What can hang from each mark
k126: k339 k731 k734
k743: k339 k731 k745
k433: k126 k745
k745: k433 k731
k158: k126 k731 k743
k734: k598
k339: k126 k433 k731 k734
k598: k126 k158 k731 k743
k154: k158 k734
k731: k154 k598 k745

Each row was made from one small tree. Brackets hold a mark, then the marks that hang from it, in the order of their numbers. Every link used is in the known rows. Write each row's tree.
Known rows
(k158 (k126 k734) (k731 k154 k598) k743): [  5.5   2.3  -6.1   1.0 -22.5  21.9  11.1   5.5  -4.9   6.8 -23.6  31.9
  10.3  28.2  33.0  28.3   2.0 -31.8   3.3 -20.0 -26.7   4.0  33.2  -5.5
  17.0 -29.1 -25.0  44.3  -7.2 -27.3  23.7  23.7   1.4 -15.8  11.6  -0.2
   3.9  -3.0  -4.7  28.8  -2.9   4.8   5.8  49.1 -20.1]
(k126 k339 (k731 k154 (k745 k433)) k734): [ -4.2 -18.4  23.9 -28.0 -42.2   8.9  -7.1 -33.5 -16.8 -27.3 -15.5 -13.6
  -3.0 -16.7 -30.4  23.8  -1.0  -4.5  -1.9 -34.1  17.9  20.0  62.8 -30.8
 -14.4  15.1 -49.3  -8.2 -18.5 -24.0  22.9  36.9 -13.9 -35.3  -9.2  33.3
  -8.2  -2.0 -12.7  -2.4  18.5 -14.4 -13.4  43.4 -26.8]
(k598 k731 (k743 (k339 k734))): [ -5.6   1.5 -10.7 -14.5  -1.2  12.2 -28.7   0.7 -29.3  19.0  -0.7 -31.6
  -7.6   0.0 -25.7  13.5  -0.6  10.1  -8.9 -14.7  15.5   5.2  26.3 -22.9
 -13.4 -18.3  -4.5  -7.6  -2.0 -15.3  -5.1  24.4  -5.9 -11.9  41.7 -21.4
  -6.9 -13.6 -16.1 -19.5  10.0 -33.9  12.1  14.7   2.1]
(k126 k339 (k731 (k598 k158))): [  1.8  -5.6  13.1   1.5  -5.1   4.3 -11.4  -6.0  -5.4  -5.7 -17.7 -13.8
   4.5 -15.6 -30.2  -2.2   3.8  -6.1 -11.6 -43.5   9.3   9.3  11.3   5.2
 -18.2  -3.4 -19.4   2.7 -18.0  -8.8  24.1  20.1 -22.8 -24.5   5.3   5.6
  17.1  18.8 -15.8 -10.6  26.6 -32.1  10.8  14.8   5.1]
(k598 (k158 (k126 (k339 k433) k734)) k731): [  5.1   1.9  -4.4   8.7 -17.4  22.9  -6.9  -6.7  -7.5 -11.6   3.9 -20.6
  25.4  11.6 -47.8 -22.2  -7.9 -24.1 -32.9 -39.7  23.6  28.9  66.7 -17.1
  15.3  -3.5 -22.4   0.1   8.4 -19.7  -6.1   2.4  -1.1 -30.4  34.6  -4.0
  -4.2  12.5 -28.6  17.7  30.2 -37.4  25.4  13.9 -17.5]
(k731 k154 (k598 (k158 k126) k743) k745): [ 18.7   3.0  -3.7  11.7 -39.9  11.3  27.2   0.2 -17.7   1.4 -31.0   2.7
  18.5 -15.4  10.6  14.3  11.2  13.0 -19.7   1.0 -11.2   9.8  -2.6  -2.1
 -13.1 -35.4 -14.5  20.3  21.0 -21.7  12.2  14.8 -13.4 -17.4 -11.8  -4.3
   3.2 -17.9  26.9  24.7   8.0 -14.3  62.1  52.0  -9.6]
(k339 k433 (k734 k598)): [ -6.1  17.5  14.9 -10.6   6.8  16.4  -9.9  17.7 -20.9  -3.7  16.2 -29.0
   1.5 -22.4  -6.8  10.0  20.2  23.3   6.3 -24.3  20.7   5.7   8.1 -17.9
 -17.3   0.1  -9.1  -7.0  -4.0   7.3  19.0  29.2   2.5  -3.1  28.8  13.3
 -10.3   3.1   3.1  15.3  25.2   3.5  -5.5  -7.8 -16.6]
(k743 (k339 k734) (k745 (k731 k598))): [-10.3  -3.4  14.7  -4.4 -34.0  37.9  -9.2 -15.7 -33.9  10.4  17.3 -14.4
 -18.9  -4.4 -12.5  12.2   0.9   3.1 -17.1 -33.4  -1.4  -5.9  18.7   1.3
 -36.7  16.8   3.6 -18.6 -27.0   1.7  -4.1  26.2  -2.8 -22.7  16.2   5.4
   0.6  -1.5   3.7  -7.6  28.2 -22.8  -1.4  19.5   0.0]
(k745 k433 (k731 (k598 (k126 k734) k158 k743))): [ 16.6 -37.3   8.0 -27.1 -36.6  12.3   4.3 -15.1 -18.1  -6.2 -14.9 -31.6
  14.9 -23.8 -21.8 -24.5  -0.2  17.3 -56.6 -12.9  40.1  41.4  13.1 -28.4
   2.9 -24.2 -31.9  33.6  -1.7 -27.2  18.6  16.2  -5.8  18.6  38.4 -31.2
  21.2   8.0  11.0  11.2  29.7 -52.4  18.5   9.3 -19.5]
(k158 k126 (k731 k154 k598 k745)): [ -3.9   3.5   0.9   4.2 -40.7  17.6  27.8   3.3 -18.7   3.0 -15.4  20.5
  13.1  -0.7  17.4  23.6  21.2  -7.0   2.2   2.2 -49.3   9.0  18.7  -6.1
  -6.8 -25.9  -8.2  13.6  -0.3 -24.6  26.2  16.8 -18.6 -26.0 -29.8   9.9
  -5.8 -17.8   8.8  34.0   5.8  21.1  29.0  62.0 -19.0]
(k734 (k598 (k126 (k731 k154)) (k743 k339))): [-11.7 -22.9 -20.7 -27.2   2.6  16.2 -16.7 -13.1 -21.0 -21.7 -12.4 -27.6
  -3.5  -7.1 -16.7  30.2  17.3  27.7   5.7  -3.8  15.4   6.0  -1.4 -27.5
 -16.5 -53.6   2.0  -2.3 -35.3 -30.8   7.6  26.9  -4.7 -19.8  36.2 -11.1
   1.6  -5.7 -12.7  -8.3   4.5 -30.6   8.5  14.9  14.9]
(k743 (k731 k598) (k745 (k433 k126))): [ 14.1 -22.5   7.0 -31.8 -32.4  19.7 -10.7 -23.6 -12.9   5.7   2.6  -3.8
   5.4 -19.9   5.1 -13.1   9.7   7.2 -18.1 -24.9  -2.2  -7.8   2.6  -6.4
 -11.2 -12.8  19.1 -11.5 -23.3   4.4  -9.2  -0.1  -5.6 -12.5  -0.6  -5.5
  -5.2 -20.9   5.4   8.1   2.1 -20.6   7.5  17.0   0.8]
(k126 (k339 k433) (k731 k154 k598 k745) k734): [ -2.5   5.8  35.7   2.2 -31.2  30.3  -2.6 -15.2 -39.6 -18.3 -17.2 -17.2
  11.9 -19.8 -31.9  28.8   9.0  -0.8  11.2 -55.4   2.4  13.7  58.1 -22.0
 -39.5  14.9 -49.5 -19.0 -17.5 -29.0  40.9  44.2 -23.9 -32.3  -6.8  49.4
  -5.3  -3.4 -16.4  10.9  32.7 -24.2  -1.4  52.3 -25.8]
(k598 (k126 (k731 k154 k745) k734) k743): [ -4.5 -16.4  10.8 -15.9 -26.2   8.8   2.4 -26.9 -27.5 -21.1 -18.5 -15.1
  17.3 -11.6 -20.7  39.1  -3.5  22.9 -20.2   3.8  10.9  35.8  30.5 -25.7
 -17.1 -19.7 -31.2  -0.4 -19.2 -29.3  22.0  22.9  -9.9 -10.6   7.7  12.9
   6.8 -14.0  -8.7  -1.1  14.0 -39.0  20.2  34.9 -23.8]
(k158 (k126 (k734 k598)) k731 (k743 (k745 k433))): [ 12.7   3.5 -11.6 -48.2 -21.2   6.6 -11.1 -26.4  14.5 -21.9  10.9  25.0
  15.2  22.0  22.7  17.7  14.0 -11.2 -14.6 -17.7  17.9  -2.6  29.9   3.9
  39.2 -14.6  -8.0  40.0 -17.0 -22.7  -9.0  20.4  25.6 -30.7  27.2  -5.9
 -26.0  -2.5  -0.3  32.8   8.1   1.2  -6.8  36.8  -4.9]
(k126 (k339 k433 (k734 k598))): [ -6.3  16.4   9.0 -11.4   7.4  18.2 -21.6   2.7 -14.7  -9.6  24.7 -33.9
  -3.9 -18.2 -23.7   7.2  23.5  11.3   4.7 -31.9  24.7   5.9  27.2 -14.6
 -20.5   9.8 -12.3 -19.0 -18.4   5.0  17.6  33.1  -1.7 -19.2  35.2  23.1
 -11.7   9.3  -6.8   7.0  40.3   1.1  -4.6   2.3 -13.3]
(k154 (k158 (k126 k339) (k731 k745) k743) k734): [ 10.8  18.1   2.0  -8.6 -21.7  -2.4  32.7 -11.5   6.8  -1.9   5.9  29.4
  29.2  28.8  -9.1  22.0  -9.0 -24.7 -30.9  11.3  -9.2  17.8  54.1  26.8
  39.4 -17.6  -0.8  31.0 -16.3  10.9  11.7  29.1 -27.2 -50.3  11.2  -6.3
  -9.6 -19.8 -36.0  16.4   1.2   6.3  24.7  46.8 -30.1]
(k126 (k339 k433 k731) k734): [  3.6  12.4  29.2  -5.8 -11.3  26.4 -18.9 -15.8 -22.9 -10.2  14.0 -23.4
  12.9  -7.0 -57.1   8.8  -6.9 -17.0   6.2 -31.4  17.2  15.6  62.3 -18.3
  -8.3  22.9 -25.7  -9.0 -18.2 -15.6   5.5   9.9  -7.5 -18.2  29.1  16.5
  -7.7  13.3 -28.1   2.6  27.8 -27.6 -14.0  13.3 -20.9]
(k745 (k433 (k126 (k731 k154 (k598 k743))))): [  5.1 -23.6   8.7 -32.0 -20.6   3.0 -12.4  -0.9  -9.4   8.0 -35.6  -8.3
  -0.7 -34.0  18.9   6.1  19.1   8.8   9.5 -29.2  -1.8   6.6   2.5 -33.4
 -10.2 -42.8 -15.4  12.8 -24.0 -14.7  35.6  19.5 -10.1   2.2  14.1  -7.3
  10.2 -12.9   6.7  -0.7 -14.7 -22.0  13.4  23.9  -7.9]
(k745 (k433 k126) (k731 (k154 k734))): [-20.0 -30.4  17.8 -12.9 -51.2  22.4  21.2  -7.6  -5.8  13.2  -5.3  -8.7
 -19.5 -34.8   1.3 -18.3   0.8  -6.6 -13.1   0.3   2.3  29.0  32.1 -38.2
   1.7 -35.9   6.9  11.6 -27.7  23.9  17.5  14.3 -12.0  -6.0  11.2 -19.5
   8.7   1.4   3.5  10.1 -17.9   0.2  -5.9 -15.2 -37.6]
(k154 (k158 (k126 k731))): [  3.5  -1.0  11.5  -0.7   1.8 -15.7  15.2   6.5   7.2  -8.9   1.7  15.7
  27.5  28.1  -3.0  13.1 -23.5  -6.3 -14.0  -9.9  -2.6   8.9  11.1   6.0
  31.5  -6.0   0.4   8.1  -8.6   8.0   9.8  -4.0 -11.5 -20.8  20.0  -7.0
  14.0  -9.8 -31.3  -3.1  -4.9  -7.5  12.5  13.0  -7.7]
(k743 k339 (k731 k154 (k598 (k158 k126))) k745): [ 11.7 -23.2  -9.3   8.5 -51.2  49.7  14.6 -12.0 -34.3  -1.7 -16.7  -1.8
   1.2   4.1  -9.0  12.6  -6.4  -5.2 -14.0 -28.0 -11.2 -14.2  10.9   3.2
 -19.0 -31.0  23.9  -2.0  -4.6  -8.1 -30.0   6.8  -5.1 -51.5  -2.1 -13.2
  -7.4 -16.3  -2.9   9.8   3.8 -28.3  30.2  37.4  11.8]
(k743 k731 (k745 k433)): [ 12.9 -14.6  14.1 -35.1 -40.5  12.8  -2.5 -17.6 -16.1  -4.9  -0.7  -9.2
   0.4  -9.8 -11.7   1.0  -4.1   9.7  -9.2  -8.5  21.7 -12.8  12.5  -9.4
  -1.5   3.4  19.7  -1.0  -5.9   4.4 -23.2   1.0   5.3 -21.0   0.9  -8.0
 -18.1 -19.6  -3.5  -2.8   0.4 -18.0 -13.9  12.8   2.8]
(k154 (k158 k126 k743) k734): [ 18.4  14.1   0.8  10.5   2.7  -2.0  29.5   8.3  16.7   5.3   1.8  27.2
  26.2  36.0  13.5   2.2 -24.4 -15.8 -25.3   7.6  10.0   7.3  19.3  21.3
  43.4 -24.5   5.3  35.6   1.8  26.0   1.2  13.7 -12.7 -18.5  30.8 -19.3
   3.8 -16.3 -18.2  15.2 -20.4   2.1  16.0   6.7 -30.8]
(k734 (k598 (k731 k154))): [-30.3  12.4  -5.7   9.4 -17.6   4.9  -1.4  11.2 -10.6   1.9  -8.6 -16.9
 -21.2  -8.8  -7.4   7.3  12.8  10.0  11.5  -0.8   9.5  -4.4   0.6 -37.9
 -11.5 -35.0   5.0   2.6   6.7 -13.8  14.1  22.8  -9.3 -12.7  16.7  -7.3
  -2.6   8.9   2.5  18.1  -2.8  -5.2  -0.6   9.9   3.8]
(k126 k339 (k731 (k598 k158) (k745 k433))): [ 14.5  -9.1  20.8 -29.6 -31.6   2.4  -3.5 -17.6 -11.9 -17.9 -23.8 -20.5
  12.8 -30.7 -35.3  -8.3  14.4   6.3 -23.8 -44.0  16.5  13.3  26.6  -5.8
 -21.4   5.3 -39.5   3.8  -6.7 -21.6  25.4  33.8 -29.7 -28.7 -16.5  15.1
   3.6   1.7  -0.1   1.8  29.8 -26.0  13.4  36.5  -9.3]
(k158 (k731 k154) (k743 (k339 k126 k433 k734))): [  0.3   0.1 -11.4 -29.1 -34.9  52.1   6.0  36.4 -35.9  17.0 -25.1 -16.8
 -13.3   3.6   4.9  41.9  13.9 -26.5   1.7 -29.1 -10.3   0.9  46.8 -29.9
  -7.6 -25.3 -14.3  10.5 -11.8  -1.5   6.5  27.7   7.4 -24.2  35.6  -5.1
  -1.5 -18.7 -20.6   3.4   4.2  -7.8  -4.6   7.1 -18.1]
(k126 (k339 k433 (k731 k154 (k598 k743)) k734)): [  4.3  22.7  36.2  -0.9 -30.5  38.6 -14.3  15.8 -46.1  18.4 -14.1 -39.8
  -4.9 -35.0 -34.2  27.8  16.1   2.5  21.4 -31.8   8.9   5.7  43.3 -37.1
 -42.9  -7.8 -22.9   2.7 -15.1  -9.9  37.0  39.1 -18.8 -14.5  40.9  13.3
  -2.6  -2.2  -2.4   3.2  23.7 -27.8  10.1  38.2 -31.0]
(k731 (k154 k158) (k598 (k743 k339)) (k745 k433)): [ 25.8 -16.1   2.6 -21.2 -40.4   5.9  22.3   1.3 -36.8  -4.3 -32.7 -11.7
  -0.1 -17.1   3.9  17.2   6.8  21.4  -3.2 -13.1  11.6  -9.4   4.4 -18.3
  -7.0 -23.7 -21.7  10.6  21.9 -24.9  15.9  44.0 -21.8 -14.0   2.0  -6.4
 -18.0 -37.6   6.5  11.9 -15.6 -13.9  23.7  60.6  -5.5]
(k731 k154 (k598 k126 (k158 k743))): [ 12.2  -6.6 -15.5   3.4 -25.9  28.3  25.4  20.8  -4.2  -3.0 -44.1  -6.9
  -0.2  -0.2  13.8  -8.7   6.6  -5.5 -29.3  -6.5   5.3   3.7  -5.3  -9.1
 -11.5 -42.0 -14.1  40.0   6.3  -9.8  13.6  23.5  -4.2   5.5   9.3  -9.2
  22.3   7.2  18.8  25.7 -11.6 -25.8  28.0   8.1 -15.1]
(k433 (k126 (k339 k734)) k745): [-23.7  -8.2 -15.4 -16.7  -5.4   6.5 -24.4 -35.1  17.1  12.4  37.3   4.4
   0.7 -21.1  -8.4  -0.6   2.9 -17.3 -21.3 -12.2   1.6  18.8  36.2  -9.0
  -9.4  13.1   1.4 -44.8 -48.1  19.1 -13.8  21.2  14.6 -31.3  13.7  12.3
  -3.7  12.6   8.3 -14.0  15.9  -7.3  25.7  -0.7 -14.5]
(k731 (k154 k158) k745): [ -3.2   4.2  15.0  11.6 -39.4  -4.3  43.6   9.8 -18.5  -7.0 -16.3   3.8
  -2.8  -6.2   3.1  24.7 -12.1   7.9  -8.7  11.8  -3.6   1.1   4.6  -7.9
  -0.5  -3.1  -5.3   1.9  19.6   8.3  14.4  20.8 -15.7 -14.7 -15.4   9.8
  -3.2 -16.3  -3.0  14.3 -17.4   1.8  18.7  29.5 -15.2]

Which tree is each row?
[-26.7  18.2  -3.4  -2.8   3.8   2.7 -33.5  -6.3  -5.7   3.0  24.9 -33.0
 -17.0  -5.0 -34.7   2.7  14.6   6.8 -10.8 -19.5  21.9   9.8  26.7 -24.7
 -17.8  -4.0  -8.2 -18.6 -15.6  -3.1  15.6  33.2 -15.2 -24.2  39.9   5.0
  -0.2  15.7 -10.8  -0.7  39.0 -10.1   0.7  10.0  -5.9] -> (k126 (k339 (k734 (k598 k731))))
[ -3.2 -18.5  -1.3 -31.7  -7.5  40.0 -10.9   1.4 -41.4  -0.2  11.7 -44.9
   3.7 -32.8 -30.1   7.3   7.5  19.1 -17.8 -43.4  12.6  11.0  16.4 -19.3
 -21.5 -31.1  14.5 -19.2 -25.5  12.2 -12.0  21.3  -4.1 -26.1  36.8 -17.0
  -0.4  -3.4 -23.8  -1.6  24.2 -30.4  13.3 -22.3   5.7] -> (k743 (k339 (k433 k126) (k734 (k598 k158))) k731)
[ 13.8  -2.2  10.3  13.3  -2.6  -7.4  22.6   9.2 -10.4  20.6  -0.2  17.9
  31.7   0.9   9.4  12.9   1.4   4.0 -14.6   8.9  -7.5  27.6   5.6  14.7
  36.4 -49.3  10.3  38.6  -2.2   7.7  35.3  19.7 -29.9 -17.5  30.9 -35.9
  -7.2 -22.7 -23.9  19.5  -2.1  -2.2  32.2  38.2 -27.0] -> (k154 (k158 k126 (k731 (k598 k743))) k734)
[  6.8   4.8  -9.7  -7.5   3.9  -2.1  -8.3   1.3  -0.7  -0.2   9.8 -15.3
  12.6 -12.1   1.7  13.8  10.3  24.1 -26.5  -3.9  22.6  20.4  -8.6  -1.6
   6.1 -31.1  -3.4  18.3   1.2   2.5   4.3  14.3   5.0 -13.6  42.3 -20.8
   3.9   3.1  12.4   8.1  29.7 -11.5  41.5   6.3  -5.8] -> (k339 (k734 (k598 (k158 k126) k743)))
[ -4.0  16.9  36.3  -1.4 -47.7  36.8   4.3 -18.2 -39.9 -15.6  -2.0 -23.4
   6.2 -20.3 -54.9  29.7  -2.6 -10.1   9.4 -22.5   4.6  15.9  73.1 -31.3
 -29.1  19.0 -34.8 -13.6 -10.1 -22.3  13.2  26.2 -15.6 -32.2   1.3  34.6
 -13.4   1.9 -15.1  15.3  22.0 -21.4  -1.9  40.7 -32.4] -> (k126 (k339 k433 (k731 k154 k745)) k734)
[ 19.3   3.7  -5.2 -19.5 -21.7  29.6   1.0 -12.6 -12.9  -1.2  -7.7   0.3
  15.7  21.0  -0.5   4.9  -1.0   5.3 -30.7  -3.6   5.6 -16.7   0.7   9.9
 -15.2 -16.1  17.2  10.3 -22.0  -7.0 -15.2   9.3  -3.3 -11.0  14.4  -2.8
   8.6 -19.9   0.7   7.8   7.7 -37.3   9.0  22.0   3.1] -> (k158 (k743 (k731 (k598 k126)) k745))
[ 19.8  18.1   3.8  11.0 -13.8   5.8  27.8  -6.1  15.9  -1.0   8.9  32.6
  22.0  34.0  16.1   7.6 -22.7 -13.5 -31.8   5.4  16.4  -1.7  18.7  34.6
  38.0 -14.1  20.7  27.9  -3.4  33.2 -14.7  11.7  -0.6 -33.3  26.0 -11.7
 -11.1 -19.1 -12.7  18.5 -21.5  -8.8  21.5  15.3 -25.2] -> (k154 (k158 k126 (k743 k745)) k734)
[ 17.3  18.1  -0.5 -16.7 -50.9  44.3  10.6  -6.1 -13.2  -7.3 -11.7   7.4
  10.1  29.9  -5.8  23.4  -6.4 -26.9   2.7 -20.3   4.8 -31.1  54.7  -4.5
  -1.2  -6.2  21.3   4.1 -21.9  -0.9 -30.2   5.5  15.2 -52.8  21.6  13.4
 -13.6 -23.1 -18.3   7.0  -0.1 -21.0   6.8  38.3   1.4] -> (k158 (k126 (k339 k433)) (k743 (k731 k154) k745))
[ 11.4   5.6   9.7   7.5 -22.8   6.6  18.1  -1.7 -17.3  -2.7 -16.6  -6.1
  12.6 -24.5  -8.6  -3.3   9.3  14.6 -25.5 -13.2  -3.7   8.5  -8.6   9.9
 -23.1  -3.5 -18.7   6.0  18.7 -11.2  13.2  18.5 -21.4  -7.2 -27.3   6.3
   4.4  -1.7  18.8  18.2  17.4 -14.7  33.0  23.9  -5.4] -> (k731 (k598 k158) k745)
[ -0.7 -19.9   5.8  -0.2 -48.5  24.9  24.5  -5.5 -39.0  -3.8  -8.9  -4.3
 -15.3   7.4 -13.4  34.2 -26.9   1.5  -1.6  -7.7   7.3 -23.5  11.3  -3.4
  -3.6 -11.5  35.0 -11.4  -4.9  13.8 -27.1  13.7  -3.5 -44.1  10.7 -11.5
 -16.4 -25.0 -32.0  -9.3 -21.6 -26.9  -0.9  24.7  14.9] -> (k743 k339 (k731 (k154 k158)) k745)
[ 25.7   0.9  14.0 -41.0 -28.3  12.4  -4.0 -16.1 -24.7  -5.8  -9.5 -28.1
  29.5 -25.5 -32.2  -4.9  21.0  29.0 -26.5  10.8   8.2  20.4  12.2 -25.1
 -19.4 -20.0 -24.9  14.5  -4.0 -38.5  17.6  17.6 -27.8   8.7   8.0  -6.8
   1.7 -22.3  22.2  20.3  17.9 -29.1  27.1  43.2 -27.1] -> (k339 (k731 (k598 k126 k743) (k745 k433)))
[ -6.9  -4.8  17.0  34.7 -15.2  25.4  14.4   7.5 -18.9  15.3 -14.7  -3.4
 -10.0 -24.7   5.9   0.9  10.0   4.1  11.0  -8.3  -3.7  13.2   5.0  -9.5
 -21.6 -31.3  -4.9   9.7  -0.4  11.4  32.7  32.8 -27.0  -8.9  -4.3   2.1
  -3.7  -2.0  10.0  20.0  -6.3   5.6   2.2  12.7 -35.4] -> (k731 (k154 k734) k598)
[-22.3  -9.1  -1.6  -3.0 -31.8   5.9  21.2  17.9 -14.0  -4.1 -23.2  -8.5
 -18.7 -33.6   3.3  21.1  18.9   6.3   6.0   0.0   0.4   9.4  -9.7 -17.6
   1.7 -45.9   8.2  33.0   2.4  -3.9  21.3  24.5  -0.6 -20.4   2.5 -20.0
  -6.3  21.0  -2.7  21.9  -3.4   0.5   6.5   5.8   6.8] -> (k734 (k598 (k158 (k731 k154))))
[ 17.6   8.4   2.9 -14.4  10.1  12.8  -2.1  13.5  -9.5   4.2  -6.8  11.1
  21.8  44.7   6.7  27.0 -19.3 -13.8 -17.2 -48.3  -5.5  -7.4  26.2  12.1
  10.2  -8.1 -22.2  16.3 -19.0  -1.4  14.0  36.3 -16.7 -27.9  41.8  -2.0
  19.4 -18.7 -28.0  -7.2   3.6 -16.7  11.0  31.7 -12.9] -> (k154 (k158 (k126 (k731 k598)) (k743 (k339 k734))))
[  6.7 -31.8  -3.9 -27.2  -4.2   3.1 -15.6 -25.2   8.0  -7.9   8.7  -2.8
   4.8 -12.3   6.3 -17.5   0.7  -7.0 -19.9 -22.2   8.2  24.6  24.7 -16.9
  16.3  -3.4 -22.2  -2.8 -13.8  -3.5   2.6   0.3   7.6   8.1  11.5  -1.8
  -1.4   1.4   0.1   9.3  -1.0  -6.3  -0.4  -4.7 -20.6] -> (k745 (k433 (k126 k734)))
[ 13.0   4.3 -18.3 -30.1  10.0  13.9 -12.4  -8.7   7.5  -9.2 -10.4  19.5
  20.4  49.2   0.6  19.2 -11.6 -23.9   0.5 -28.0 -10.0 -16.6  31.0  10.8
  14.9 -13.6  -7.2  12.8 -28.4 -22.0 -19.7   6.2   4.2 -31.3  20.4  -4.4
   9.0 -13.5 -24.3 -14.6  -5.6 -13.8  -0.5  18.1  13.5] -> (k158 (k126 k731) (k743 k339))
[  4.5   7.8  -8.5 -33.1 -21.7  29.4 -18.6 -12.9 -24.7  17.1  11.3 -16.0
  25.3 -19.2 -45.1  23.2   2.8  -5.5  -0.1  -6.2  20.2   2.3  30.2 -30.4
  -9.2 -10.8   2.8 -30.9 -19.2 -22.0 -35.9   3.4  10.4 -31.0  40.0 -22.0
 -13.3 -17.4  -1.1 -13.6  15.2 -44.7  20.3   6.2   7.2] -> (k598 (k743 (k339 k126 (k433 k745) k731)))
[-16.9 -10.1  19.6   0.0 -37.7  11.1  18.4   4.3 -17.3   0.3  -4.7   1.5
  21.3 -14.1 -16.9  36.5 -24.0 -12.7 -11.9 -28.6  31.2  24.5  38.5 -39.4
  11.1   2.3 -22.9 -24.3  -8.0   8.2   9.0  23.3   7.0 -34.2  31.9   6.0
   1.8  -4.3 -21.3   0.5   3.8 -35.9   5.0   2.2 -26.8] -> (k339 (k126 (k731 (k154 k158)) k734) (k433 k745))
[ 10.9   7.2  -1.4  -5.8 -39.6  40.3  17.4  11.5 -36.2   5.4 -37.9 -12.5
 -12.0 -11.3   3.9  27.0   4.3   0.1 -17.9 -34.5  -3.7  -7.3  20.6  -3.5
 -40.1 -14.8 -33.2  17.4   9.5 -10.8   8.4  57.1 -12.9 -24.5  -7.3  10.9
   4.2  -8.9  17.4  11.1   3.3 -18.5  25.8  35.3 -15.2] -> (k731 k154 (k598 (k158 (k743 (k339 k734)))) k745)
[ -3.9 -37.7 -11.1  -0.7 -30.5  39.5  -6.3 -16.5 -38.7   4.0  -3.6 -18.8
 -12.0   9.7 -24.9  35.9 -18.2 -12.3 -10.0 -18.2  -0.5  11.2  30.8 -31.0
 -12.8 -17.7  -8.8 -28.2 -11.4 -10.4 -17.8  -0.1 -10.6 -29.4  22.8  -9.1
   9.9 -19.3 -26.8 -15.8  23.5 -25.0  -7.9   8.4  -0.8] -> (k743 (k339 (k126 k734)) (k731 k154))
[  2.2  -4.6  -2.3  -2.6 -10.7 -12.7  28.1  13.9   4.2   0.5   4.6  23.2
  21.4  24.0   9.6  11.8  -9.9 -15.7 -14.6  10.4 -20.0  12.7  11.7   9.0
  46.8 -17.7  13.1  24.3   0.8   5.6   9.2  -4.8  -5.7 -17.9  14.2 -21.9
  -1.5 -10.2 -29.7  14.5  -9.7  11.3  17.6  22.5  -8.1] -> (k154 (k158 k126 k731))
[ 29.1   5.2 -11.1 -15.8 -12.8  30.1  -7.2  -2.7 -40.3   4.9  -7.2 -24.0
  22.9 -11.9 -16.4  16.8  26.8  17.1 -13.1 -22.4  -1.6   0.7   8.2  -6.7
 -29.1 -13.0 -20.6 -28.1   5.8 -32.8   0.1   9.8 -18.1 -11.6  11.5   4.6
  -5.8 -41.5   5.1   6.1  36.0 -27.6  36.0  35.7   5.0] -> (k731 (k598 (k743 (k339 k126 k433))) k745)
[  3.2  20.5  23.6 -10.9 -14.0  23.8 -10.4  -0.2 -17.7  -3.8   6.8 -23.5
   9.2 -10.2 -51.2   1.8   3.2 -14.1  12.9 -19.3   7.7   1.1  45.3 -16.0
 -12.6  13.2  -5.9  -7.1 -17.6  -8.5   2.3   4.2 -10.5 -18.4  21.0  10.5
  -6.5   7.0 -21.0   1.0  16.0 -19.0  -8.0   9.6  -9.9] -> (k126 (k339 k433 k731))
